Below are the code and all the weights of a small trained network. Each question names an input and a target symbol and asks about switching units off, where a switched-off unit gives its printed mean instead of its output.

import numpy as np


def w(rows, s, z=0):
    codes = np.array(rows[::2]) - 128.0
    scale = np.full(codes.shape[1], s)
    scale[-1] = z or s
    return codes * scale


def f(y):
    return y / 2 * (1 + np.tanh(0.7978845608 * (y + 0.044715 * y**3)))


def softmax(a):
    e = np.exp(a - a.max(-1, keepdims=True))
    return e / e.sum(-1, keepdims=True)


def log_softmax(a):
    a = a - a.max(-1, keepdims=True)
    return a - np.log(np.exp(a).sum(-1, keepdims=True))


def net(x, mask):
    ids = ['ΓΔΛΠΦαεζημξψ'.index(c) for c in x.split()]
    T = len(ids)
    res = E[ids] + P[:T]
    u = 0
    for l in range(2):
        q, k, v = (res @ M[l].T for M in (Q, K, V))
        z = softmax(np.where(np.tri(T) > 0, q @ k.T / 3**0.5, -1e9)) @ v
        res = res + np.where(mask[u], z, O[l][:, -1]) @ O[l][:, :-1]
        u += 1
        y = f(res @ A[l][:, :-1].T + A[l][:, -1])
        res = res + np.where(mask[u : u + 12], y, B[l][:, -1]) @ B[l][:, :-1]
        u += 12
    return log_softmax(res[-1] @ U[:, :-1].T + U[:, -1])


Q, K, V, O, A, B = {}, {}, {}, {}, {}, {}
E = w([
[52,207,151,120],'Γ',
[145,126,140,190],'Δ',
[79,157,142,44],'Λ',
[55,111,102,163],'Π',
[142,84,175,161],'Φ',
[115,178,152,237],'α',
[71,219,144,57],'ε',
[153,134,98,173],'ζ',
[151,139,57,190],'η',
[114,88,249,30],'μ',
[136,209,98,227],'ξ',
[41,93,51,159],'ψ',
],0.015)
P = w([
[60,122,135,192],'0',
[180,198,118,215],'1',
[190,208,118,205],'2',
[178,247,114,213],'3',
[187,241,112,192],'4',
[187,253,117,203],'5',
[218,191,106,132],'6',
],0.0054)
Q[0] = w([
[93,74,92,130],'L0H1',
[2,85,185,130],'L0H1',
[215,31,48,2],'L0H1',
],0.011)
K[0] = w([
[171,97,73,97],'L0H1',
[166,138,6,154],'L0H1',
[235,145,209,108],'L0H1',
],0.013)
V[0] = w([
[101,126,190,234],'L0H1',
[168,147,106,98],'L0H1',
[190,202,2,132],'L0H1',
],0.0098)
O[0] = w([
[172,214,106,17,254],'L0H1',
[109,99,105,123,78],'L0H1',
[166,1,115,3,136],'L0H1',
],0.0085,0.0066)
A[0] = w([
[168,108,69,160,62],'L0N1',
[230,104,198,149,179],'L0N2',
[221,117,125,167,123],'L0N3',
[109,93,171,126,59],'L0N4',
[117,99,76,194,146],'L0N5',
[142,114,150,79,50],'L0N6',
[7,108,152,154,3],'L0N7',
[112,146,169,98,109],'L0N8',
[60,114,186,64,200],'L0N9',
[146,146,132,163,45],'L0N10',
[57,158,87,93,126],'L0N11',
[124,96,146,145,35],'L0N12',
],0.014,0.0054)
B[0] = w([
[78,160,205,133,146],'L0N1',
[112,196,85,126,253],'L0N2',
[99,159,136,110,242],'L0N3',
[75,135,198,131,108],'L0N4',
[164,132,111,58,171],'L0N5',
[165,103,162,189,160],'L0N6',
[111,24,221,101,134],'L0N7',
[142,191,154,164,179],'L0N8',
[63,248,92,175,238],'L0N9',
[130,55,124,76,173],'L0N10',
[194,20,123,122,211],'L0N11',
[99,93,224,120,101],'L0N12',
],0.012,0.0048)
Q[1] = w([
[110,222,195,60],'L1H1',
[156,221,101,40],'L1H1',
[212,1,138,119],'L1H1',
],0.019)
K[1] = w([
[90,92,250,95],'L1H1',
[171,63,193,207],'L1H1',
[96,123,9,162],'L1H1',
],0.018)
V[1] = w([
[224,142,158,131],'L1H1',
[108,77,209,111],'L1H1',
[124,106,131,3],'L1H1',
],0.02)
O[1] = w([
[147,139,231,76,158],'L1H1',
[44,137,145,228,2],'L1H1',
[248,149,196,202,50],'L1H1',
],0.013,0.0045)
A[1] = w([
[212,53,134,173,11],'L1N1',
[59,176,129,119,36],'L1N2',
[154,81,143,57,103],'L1N3',
[168,182,166,185,211],'L1N4',
[75,81,61,104,131],'L1N5',
[112,192,187,69,41],'L1N6',
[93,220,147,137,226],'L1N7',
[145,169,211,129,58],'L1N8',
[110,54,212,149,254],'L1N9',
[105,46,81,183,231],'L1N10',
[132,255,115,151,42],'L1N11',
[110,125,139,85,20],'L1N12',
],0.0086,0.0053)
B[1] = w([
[25,57,132,127,182],'L1N1',
[220,87,202,150,217],'L1N2',
[127,208,208,193,207],'L1N3',
[89,156,112,49,238],'L1N4',
[113,53,48,195,232],'L1N5',
[88,110,123,247,216],'L1N6',
[82,160,124,25,249],'L1N7',
[108,39,81,188,195],'L1N8',
[155,176,118,80,134],'L1N9',
[234,180,149,87,182],'L1N10',
[153,58,187,166,237],'L1N11',
[82,80,84,209,151],'L1N12',
],0.011,0.016)
U = w([
[59,164,154,2,182],'Γ',
[163,132,129,170,70],'Δ',
[15,185,118,138,94],'Λ',
[63,105,122,23,151],'Π',
[143,115,99,80,147],'Φ',
[84,62,165,140,28],'α',
[85,179,182,184,25],'ε',
[199,149,137,29,254],'ζ',
[98,230,139,104,193],'η',
[158,83,219,141,80],'μ',
[130,12,189,5,160],'ξ',
[12,102,215,82,75],'ψ',
],0.0071,0.0054)

Each question gives the input, a string of symbols that net reads in full, and the target symbol t.
The units are the heads (3 rows each of Q, K, V and O) and the neurons (one row each of A and B). Each row of codes is followed by its name. A weight is (code - 128) times the scale printed after its matrix; where a second scale follows, it is the last column's (O, A, B and U).
mask holds one flag per unit, layer by layer, with each layer's heads first. A switched-off unit (its flag False) gives its mean, the last column of its rows in O or B, instead of its output. The means were averaged over made-up inputs and are rounded, as every weight is.
A unit's drop is (log p(t) with every unit on - log p(t) with that unit switched off) / (log p(t) with every unit on - log p(t) with every unit switched off).
The circuit of an input: a set's keep is (log p(t) with only the set's units on - log p(t) with every unit switched off) / (log p(t) with every unit on - log p(t) with every unit switched off). Starting from the 12 units with the biggest drops (on a tie, the unit counted first), units are removed one at a time, each time the one whose removal leaves the highest keep (on an exact tie, the one counted first), for as long as the keep stays at least 0.8.
circuit, biggest first: the units of the circuit, biggest drop first
most important unit: the unit with the biggest drop
k most important neurons: the k neurons with the biggest drops, biggest first
k most important neurons of layer l: the k neurons of layer l with the biggest drops, biggest first
input ψ η Φ ψ α Π ξ, target ψ: 4 most important neurons of layer 0 : [L0N7, L0N5, L0N11, L0N2]
input ζ ξ ζ Γ μ, target ψ: 4 most important neurons : [L1N11, L1N7, L0N2, L1N6]
input μ Λ Δ, target α: 2 most important neurons of layer 1 : [L1N2, L1N5]
input Δ α Λ, target η: 2 most important neurons : [L0N9, L0N11]
input Γ Δ α Π Λ Φ, target Π: 2 most important neurons : [L0N7, L0N9]
input α α ξ μ η, target ε: 3 most important neurons : [L1N6, L1N3, L0N2]
input Δ Φ μ μ η, target η: 2 most important neurons : [L0N5, L0N9]
input Λ ξ Γ μ Δ Λ, target Δ: 3 most important neurons : [L0N9, L0N7, L1N10]
input Λ ζ α μ, target ψ: most important unit : L1N7
input Λ Φ Δ, target Δ: 2 most important neurons : [L0N9, L0N7]
input ξ Λ α Γ Λ ε Φ, target μ: circuit, biggest first : [L1H1, L0H1, L1N7]
input μ α μ Γ, target α: 3 most important neurons of layer 1 : [L1N2, L1N5, L1N4]
input ψ ζ ζ, target ψ: 3 most important neurons of layer 1 : [L1N4, L1N11, L1N1]
input η α Δ ψ, target ξ: circuit, biggest first : [L1H1, L0N9]
input η ε ψ η Φ, target ξ: 3 most important neurons : [L0N2, L0N1, L0N9]
input Φ α ξ, target Λ: most important neuron : [L1N6]
input Λ Φ μ Φ, target Δ: 4 most important neurons : [L0N9, L0N7, L1N10, L1N2]
input Φ Π Φ μ α, target Λ: 2 most important neurons : [L0N2, L0N9]
input η Δ Γ μ ζ Φ, target ξ: 3 most important neurons : [L0N9, L0N2, L1N4]
input Λ Φ Λ Φ ξ, target Δ: 4 most important neurons : [L0N9, L0N7, L1N10, L1N2]
input ψ Π ε Δ, target ψ: most important unit : L0N7
input α Φ α, target ε: 3 most important neurons : [L1N6, L1N3, L0N9]
input Δ ξ Φ Φ Φ, target η: 3 most important neurons of layer 0 : [L0N2, L0N9, L0N5]
input Γ Φ ξ, target Π: 2 most important neurons of layer 1 : [L1N3, L1N6]
input μ ξ Φ Γ Π ξ, target α: 3 most important neurons of layer 1 : [L1N2, L1N5, L1N4]
input ψ Φ ξ α, target ψ: 3 most important neurons of layer 0 : [L0N7, L0N5, L0N11]
input α ε Φ ξ Φ ε, target ε: most important neuron of layer 0 : [L0N9]
input Γ Λ Γ Φ ε Φ ε, target Π: 3 most important neurons of layer 0 : [L0N7, L0N9, L0N2]
